Here is a tiny trained network, its code and every weight. The questions are about switching its units off for an input and a target symbol, where a switched-off unit gives its printed mean instead of its output.

import numpy as np


def w(rows, s, z=0):
    codes = np.array(rows[::2]) - 128.0
    scale = np.full(codes.shape[1], s)
    scale[-1] = z or s
    return codes * scale


def norm(h):
    return h / np.sqrt((h * h).mean(-1, keepdims=True) + 1e-5)


def f(y):
    return y / 2 * (1 + np.tanh(0.7978845608 * (y + 0.044715 * y**3)))


def softmax(a):
    e = np.exp(a - a.max(-1, keepdims=True))
    return e / e.sum(-1, keepdims=True)


def log_softmax(a):
    a = a - a.max(-1, keepdims=True)
    return a - np.log(np.exp(a).sum(-1, keepdims=True))


def net(x, mask):
    ids = ['αγεθλπφψ'.index(c) for c in x.split()]
    T = len(ids)
    res = E[ids] + P[:T]
    q, k, v = (norm(res) @ M[0].T for M in (Q, K, V))
    z = softmax(np.where(np.tri(T) > 0, q @ k.T / 2**0.5, -1e9)) @ v
    res = res + np.where(mask[0], z, O[0][:, -1]) @ O[0][:, :-1]
    y = f(norm(res) @ A[0][:, :-1].T + A[0][:, -1])
    res = res + np.where(mask[1:13], y, B[0][:, -1]) @ B[0][:, :-1]
    return log_softmax(norm(res)[-1] @ U[:, :-1].T + U[:, -1])


Q, K, V, O, A, B = {}, {}, {}, {}, {}, {}
E = w([
[155,100,96,102,75,90],'α',
[128,118,104,122,69,86],'γ',
[70,132,163,76,118,86],'ε',
[119,89,134,41,115,86],'θ',
[117,49,151,136,135,61],'λ',
[145,143,154,188,140,103],'π',
[111,100,49,127,254,68],'φ',
[168,184,127,126,139,138],'ψ',
],0.0046)
P = w([
[190,136,207,117,33,137],'0',
[161,132,175,132,82,113],'1',
[153,129,161,138,104,86],'2',
[151,122,147,125,119,41],'3',
[153,115,123,124,140,29],'4',
[134,112,112,129,163,35],'5',
[114,113,92,131,180,39],'6',
[91,110,76,134,190,59],'7',
[67,107,42,138,195,64],'8',
[44,100,23,140,198,77],'9',
[15,111,2,139,199,100],'10',
],0.0025)
Q[0] = w([
[80,101,93,126,111,248],'H1',
[74,162,7,115,181,18],'H1',
],0.012)
K[0] = w([
[43,74,126,117,64,166],'H1',
[72,108,24,150,252,76],'H1',
],0.012)
V[0] = w([
[176,254,100,136,142,157],'H1',
[87,154,73,43,114,123],'H1',
],0.012)
O[0] = w([
[117,174,57,102,149,3,80],'H1',
[220,137,185,125,135,68,4],'H1',
],0.0055,0.0035)
A[0] = w([
[101,129,114,193,136,123,48],'N1',
[189,157,167,142,134,107,154],'N2',
[134,118,145,190,165,71,4],'N3',
[112,115,101,101,138,171,97],'N4',
[146,157,132,101,72,111,80],'N5',
[168,119,100,113,183,123,151],'N6',
[120,114,157,177,120,99,84],'N7',
[117,134,164,53,177,108,115],'N8',
[184,88,66,158,102,121,64],'N9',
[193,95,74,34,126,137,44],'N10',
[106,141,105,116,123,43,79],'N11',
[201,255,131,155,146,130,79],'N12',
],0.014,0.0024)
B[0] = w([
[84,150,98,97,97,129,166],'N1',
[136,143,63,104,145,93,167],'N2',
[88,137,126,169,70,174,196],'N3',
[105,166,97,124,100,97,171],'N4',
[90,166,152,160,152,117,131],'N5',
[173,142,106,167,116,122,174],'N6',
[140,144,149,112,114,180,158],'N7',
[169,179,106,98,100,184,163],'N8',
[113,189,164,150,146,176,149],'N9',
[118,5,106,161,140,76,146],'N10',
[170,135,206,132,80,79,255],'N11',
[123,128,205,136,19,155,167],'N12',
],0.018,0.0054)
U = w([
[95,107,115,207,209,86,108],'α',
[103,228,169,159,232,133,12],'γ',
[200,200,92,37,188,143,72],'ε',
[222,57,57,64,170,108,140],'θ',
[109,6,198,88,119,231,142],'λ',
[2,148,25,78,87,86,209],'π',
[196,152,6,252,125,162,3],'φ',
[175,162,203,147,55,9,235],'ψ',
],0.0069,0.0015)

Each question gives the input, a string of symbols that net reads in full, and the target symbol t.
The units are the heads (2 rows each of Q, K, V and O) and the neurons (one row each of A and B). Each row of codes is followed by its name. A weight is (code - 128) times the scale printed after its matrix; where a second scale follows, it is the last column's (O, A, B and U).
mask holds one flag per unit, heads first, then neurons. A switched-off unit (its flag False) gives its mean, the last column of its rows in O or B, instead of its output. The means were averaged over made-up inputs and are rounded, as every weight is.
A unit's drop is (log p(t) with every unit on - log p(t) with that unit switched off) / (log p(t) with every unit on - log p(t) with every unit switched off).
The circuit of an input: a set's keep is (log p(t) with only the set's units on - log p(t) with every unit switched off) / (log p(t) with every unit on - log p(t) with every unit switched off). Starting from the 12 units with the biggest drops (on a tie, the unit counted first), units are removed one at a time, each time the one whose removal leaves the highest keep (on an exact tie, the one counted first), for as long as the keep stays at least 0.8.
units of the circuit, in order: the units of the circuit, biggest drop first
top k neurons: the k neurons with the biggest drops, biggest first
drop of u: that unit's drop, to one decimal
input ψ ψ α λ ψ θ π α, target π: top neuron	[N11]
input λ π λ λ λ α φ φ, target φ: units of the circuit, in order	[H1, N6, N11]
input λ ε π λ ε, target π: units of the circuit, in order	[H1, N11, N4]
input γ λ λ λ λ π φ γ ε, target ε: units of the circuit, in order	[N8, H1]
input ε α γ, target ε: units of the circuit, in order	[H1, N11, N3, N12]
input ψ θ π λ λ α γ γ θ γ, target θ: units of the circuit, in order	[H1, N2, N11, N3]
input γ φ π λ γ λ λ λ θ, target θ: units of the circuit, in order	[N10, N8, N3]
input λ θ α, target λ: top 2 neurons	[N11, N6]
input λ ψ γ π λ, target π: units of the circuit, in order	[H1, N11]
input π φ λ ε λ λ λ, target λ: top 2 neurons	[N7, N4]
input λ θ ε π φ π λ α λ γ, target γ: units of the circuit, in order	[N9, H1]
input θ α γ ψ π λ π θ ε ε γ, target ε: top 2 neurons	[N2, N11]
input γ φ λ λ λ λ α, target α: top 2 neurons	[N10, N9]
input ε λ λ ε θ, target λ: top 2 neurons	[N11, N6]
input λ θ ψ α π ψ γ λ φ λ, target φ: top 2 neurons	[N11, N3]
input α γ λ π π θ θ, target π: top 2 neurons	[N4, N11]
input λ α θ ε, target θ: top neuron	[N2]
input λ ψ ψ ψ α λ ε, target λ: drop of H1	1.0
input λ α λ θ, target λ: drop of N11	0.2
input π π γ, target π: drop of H1	1.3
input θ π λ, target π: drop of H1	0.9
